Each row was made from one path, in order. Every step used is in the known rows, and no mark comes twice. Write each row's path.
In the rows, 128 means zero.
Known rows:
zerasen/piru/zaneb/zofa/luda: [142 181 112 100 116 109 147 150 139 171 118 101 139 184 149 155 153 120
 146]
ramuz/luda/zofa: [110 113  67 108 132 119 106 196  75 112  86 156 102  37 173 189 115 135
 169]
zerasen/piru/ramuz/zofa/luda: [137 155 138 109 119 160 172  96 132 119 151 119 117 142  87 127 141 143
  90]
zofa/luda/zerasen/piru: [166 139 171 144 158  72 138 125 144 123 121 154  90 129 138 135 143 155
 119]
luda/zerasen/piru/ramuz/zofa: [106 124 144 151 127 194 157  94 113 152 156 171 155 142  99 102 102 115
 124]
ramuz/zaneb/zofa: [159  93  62 135  92  94  98 176 133 125 116  93 152  98 152 100 118 122
 154]
ramuz/luda/zerasen/piru/zaneb/zofa: [ 89 157  86 175 111 180 143 160  68 204 110 123 185 125 174 161 118  71
 208]
zofa/luda/zerasen/piru/ramuz/zaneb: [178 125 165 168 145  97 138  97 123 120 142 120  95 101 110 105 142 135
 143]
zofa/luda: [153 128 131  95 146  51  92 130 167  76 110 115  87 117 134 143 158 163
  90]
ramuz/luda/zerasen/piru/zaneb: [ 83 159 102 164 132 153 129 153  73 163 108 149 193 109 185 175 103  77
 208]
ramuz/zerasen: [102  85 121  98 160  71  95 155 143  35 132 159 139 127 156 120  66 133
  67]
zaneb/zofa/luda/zerasen: [156 111 129 151 126 107 108 121 146 158 114 110  80 141 118 103 171 139
 113]
zaneb/zofa/luda: [156 122 108 109 114  92 111 140 159 132 114  84  85 141 121 123 171 155
  90]
luda/zerasen/piru: [125 126 149 140 147 111 143 146 133 137 134 185 152 133 150 130  89 140
 131]
ramuz/zofa/luda: [144 130 105 109 124 106 102 115 152  97 103 128 102 127 127 123 164 134
 105]
piru/zerasen: [ 56  99 168  75 110  88 126 185 153  71 126 140 167 155 164 149  72 148
  94]
ramuz/zofa/luda/zerasen/piru/zaneb: [136 163 127 146 137 136 125 101 126 158 105 157 132 165 141 124 159  95
 170]
luda/zerasen/piru/zaneb: [105 152 135 129 146 122 121 136 124 158 124 179 182 161 164 141  99 100
 174]
zofa/luda/zerasen: [151 115 155 138 158  67  89 109 153 104 112 142  82 118 130 121 157 145
 115]
zaneb/piru/ramuz/luda/zerasen: [101 109 138 162 122 247 113  81 108 136 119 109 120  64  92 130 148 120
 155]
zofa/luda/zerasen/piru/ramuz: [150 137 182 143 152 115 145  87 135 126 147 134  86 131  96 119 147 149
 104]

Write each row's path:
[109 140 108 108 124 171 173 160  68 132 137 141 117  70 125 182 103 142
 140] => zerasen/piru/ramuz/luda/zofa
[168 131 143 156 125 112 153 135 140 174 124 119  85 151 123 116 158 147
 117] => zaneb/zofa/luda/zerasen/piru
[146 162 159 135 157  85 119 114 138 143 113 148 118 156 152 143 151 120
 156] => zofa/luda/zerasen/piru/zaneb
[145 112 163 151 126 234 113  38 149 137 119 121  73 112  57  88 193 133
 124] => zaneb/piru/ramuz/zofa/luda/zerasen
[109 141 137  88 124 145 163 127 136 110 166 131 155 136 105 140  95 152
  83] => zerasen/piru/ramuz
[111 147 120 141 124 150 134 143 119 197 125 154 175 178 153 127 112  95
 174] => luda/zerasen/piru/zaneb/zofa
[120 114 141 140 129 174 108  52 131 121 140 126  99 130  70  88 162 115
 101] => piru/ramuz/zofa/luda/zerasen
[149 124 103 128  94 152 169 143 115 143 161  91 157 118 107 109 104 131
 129] => zerasen/piru/ramuz/zaneb/zofa
[179 134 122 136 103 125 171 128 124 137 155  71 110 119  98 111 143 141
 122] => zerasen/piru/ramuz/zaneb/zofa/luda
[152 130 154 153 120 153 160  99 129 177 149  99  85 153  82 102 164 142
  99] => zaneb/zofa/luda/zerasen/piru/ramuz
[ 85  85 136  94 149 129 104 105 132  44 165 133 138 130  98 102  76 127
  46] => piru/ramuz/zerasen
[129 155  92  94 116 104  85 129 151 156 103  81 130 176 141 137 178 104
 143] => piru/zaneb/zofa/luda
[128  95 100 114 114 121  95 116 129  81 149  98 156  86 107 102 107 122
 125] => piru/ramuz/zaneb
[112 169  93  92 106 135 145 167 131 176 125 121 184 185 157 154 116 111
 152] => zerasen/piru/zaneb/zofa
[117 110 137 103 160  75 149 171 133  54 145 174 147 141 161 135  50 143
  71] => ramuz/zerasen/piru
[130  85 153 124  97 124 115 174 150  80 102 112 145  91 161 122 103 145
 172] => ramuz/zaneb/piru/zerasen
[ 71 108 116 158 126 189 108  99  84 125 141 115 152  79 108 132 115  98
 136] => piru/ramuz/luda/zerasen
